Below are the code and all the weights of a small trained network. Each question names an input and a class and asks about switching units off, where a switched-off unit gives its printed mean instead of its output.

import numpy as np


def w(rows, s, z=0):
    codes = np.array(rows[::2]) - 128.0
    scale = np.full(codes.shape[1], s)
    scale[-1] = z or s
    return codes * scale


def f(y):
    return np.maximum(y, 0)


def log_softmax(a):
    a = a - a.max(-1, keepdims=True)
    return a - np.log(np.exp(a).sum(-1, keepdims=True))


def net(x, mask):
    res = np.array(x, float).reshape(1, 8) / 4 @ E
    y = f(res @ A[0][:, :-1].T + A[0][:, -1])
    res = res + np.where(mask, y, B[0][:, -1]) @ B[0][:, :-1]
    return log_softmax(res[-1] @ U[:, :-1].T + U[:, -1])


A, B = {}, {}
E = w([
[120,143,143,127],'x0',
[178,82,150,12],'x1',
[133,117,118,131],'x2',
[127,129,130,128],'x3',
[2,35,134,117],'x4',
[126,132,131,127],'x5',
[179,61,209,182],'x6',
[130,125,125,129],'x7',
],0.0086)
A[0] = w([
[190,177,168,135,145],'neuron 0',
[241,194,113,142,117],'neuron 1',
[179,77,167,30,82],'neuron 2',
[183,109,127,51,127],'neuron 3',
[105,163,28,108,107],'neuron 4',
[208,108,112,51,120],'neuron 5',
[154,111,143,19,117],'neuron 6',
[102,161,82,43,88],'neuron 7',
[176,67,222,167,56],'neuron 8',
[140,110,180,139,56],'neuron 9',
[95,127,70,218,254],'neuron 10',
[126,199,79,252,178],'neuron 11',
[167,78,234,170,27],'neuron 12',
[161,50,237,165,176],'neuron 13',
[166,104,167,11,95],'neuron 14',
[213,162,82,155,223],'neuron 15',
[131,127,151,61,160],'neuron 16',
[3,52,159,147,176],'neuron 17',
[14,99,117,91,179],'neuron 18',
[47,43,161,140,218],'neuron 19',
[211,210,119,154,182],'neuron 20',
[134,75,186,149,179],'neuron 21',
[63,194,42,44,39],'neuron 22',
],0.0069,0.00057)
B[0] = w([
[157,87,120,64,186],'neuron 0',
[159,58,176,38,229],'neuron 1',
[47,85,151,222,190],'neuron 2',
[37,105,192,193,177],'neuron 3',
[153,166,100,150,193],'neuron 4',
[89,80,174,165,186],'neuron 5',
[25,109,177,249,185],'neuron 6',
[177,229,55,195,183],'neuron 7',
[207,221,18,161,197],'neuron 8',
[164,164,58,148,154],'neuron 9',
[27,73,175,139,215],'neuron 10',
[10,43,235,198,255],'neuron 11',
[225,254,48,179,196],'neuron 12',
[195,238,49,136,212],'neuron 13',
[21,117,176,218,192],'neuron 14',
[164,47,158,33,209],'neuron 15',
[65,131,129,196,162],'neuron 16',
[179,98,199,23,242],'neuron 17',
[184,114,115,27,211],'neuron 18',
[186,94,136,48,222],'neuron 19',
[151,81,204,24,228],'neuron 20',
[149,158,49,108,179],'neuron 21',
[243,223,43,184,214],'neuron 22',
],0.005,0.0066)
U = w([
[138,100,173,9,249],'0',
[45,116,183,239,58],'1',
[164,209,14,166,60],'2',
],0.014,0.0012)

Each question gives the input, the list of numbers given to net, and the class t.
The units are the neurons (one row each of A and B). Each row of codes is followed by its name. A weight is (code - 128) times the scale printed after its matrix; where a second scale follows, it is the last column's (A, B and U).
mask holds one flag per neuron, in row order. A switched-off neuron (its flag False) gives its mean, the last column of its row in B, instead of its output. The means were averaged over made-up inputs and are rounded, as every weight is.
A unit's drop is (log p(t) with every unit on - log p(t) with that unit switched off) / (log p(t) with every unit on - log p(t) with every unit switched off).
The circuit of an input: a set's keep is (log p(t) with only the set's units on - log p(t) with every unit switched off) / (log p(t) with every unit on - log p(t) with every unit switched off). Starting from the 12 units with the biggest drops (on a tie, the unit counted first), units are removed one at a time, each time the one whose removal leaves the highest keep (on an exact tie, the one counted first), for as long as the keep stays at least 0.8.
units of the circuit, in order: the units of the circuit, biggest drop first
k most important neurons: the k neurons with the biggest drops, biggest first
drop of u: that unit's drop, to one decimal
input [5,-4,-7,4,6,-1,3,-5], class 0: most important neuron : neuron 17
input [5,-7,-3,6,7,-1,3,2], class 0: 2 most important neurons : neuron 17; neuron 19
input [-3,-8,4,0,8,0,-6,1], class 0: units of the circuit, in order : neuron 17; neuron 18
input [-7,-3,-6,2,-4,4,4,-4], class 0: units of the circuit, in order : neuron 20; neuron 1
input [-5,6,6,-4,4,0,7,2], class 2: units of the circuit, in order : neuron 13; neuron 8; neuron 12
input [3,8,3,-5,-6,-4,-4,-3], class 1: 2 most important neurons : neuron 6; neuron 14
input [-4,-1,-6,8,-8,-5,-7,5], class 0: 3 most important neurons : neuron 20; neuron 1; neuron 15
input [3,-6,0,1,8,0,-4,5], class 0: 2 most important neurons : neuron 17; neuron 18
input [-6,4,-6,7,1,-2,8,6], class 2: drop of neuron 4 : 0.0
input [-6,0,8,6,7,2,5,8], class 0: drop of neuron 17 : 0.5
input [-2,-3,8,-7,7,-3,5,6], class 0: drop of neuron 17 : 0.3
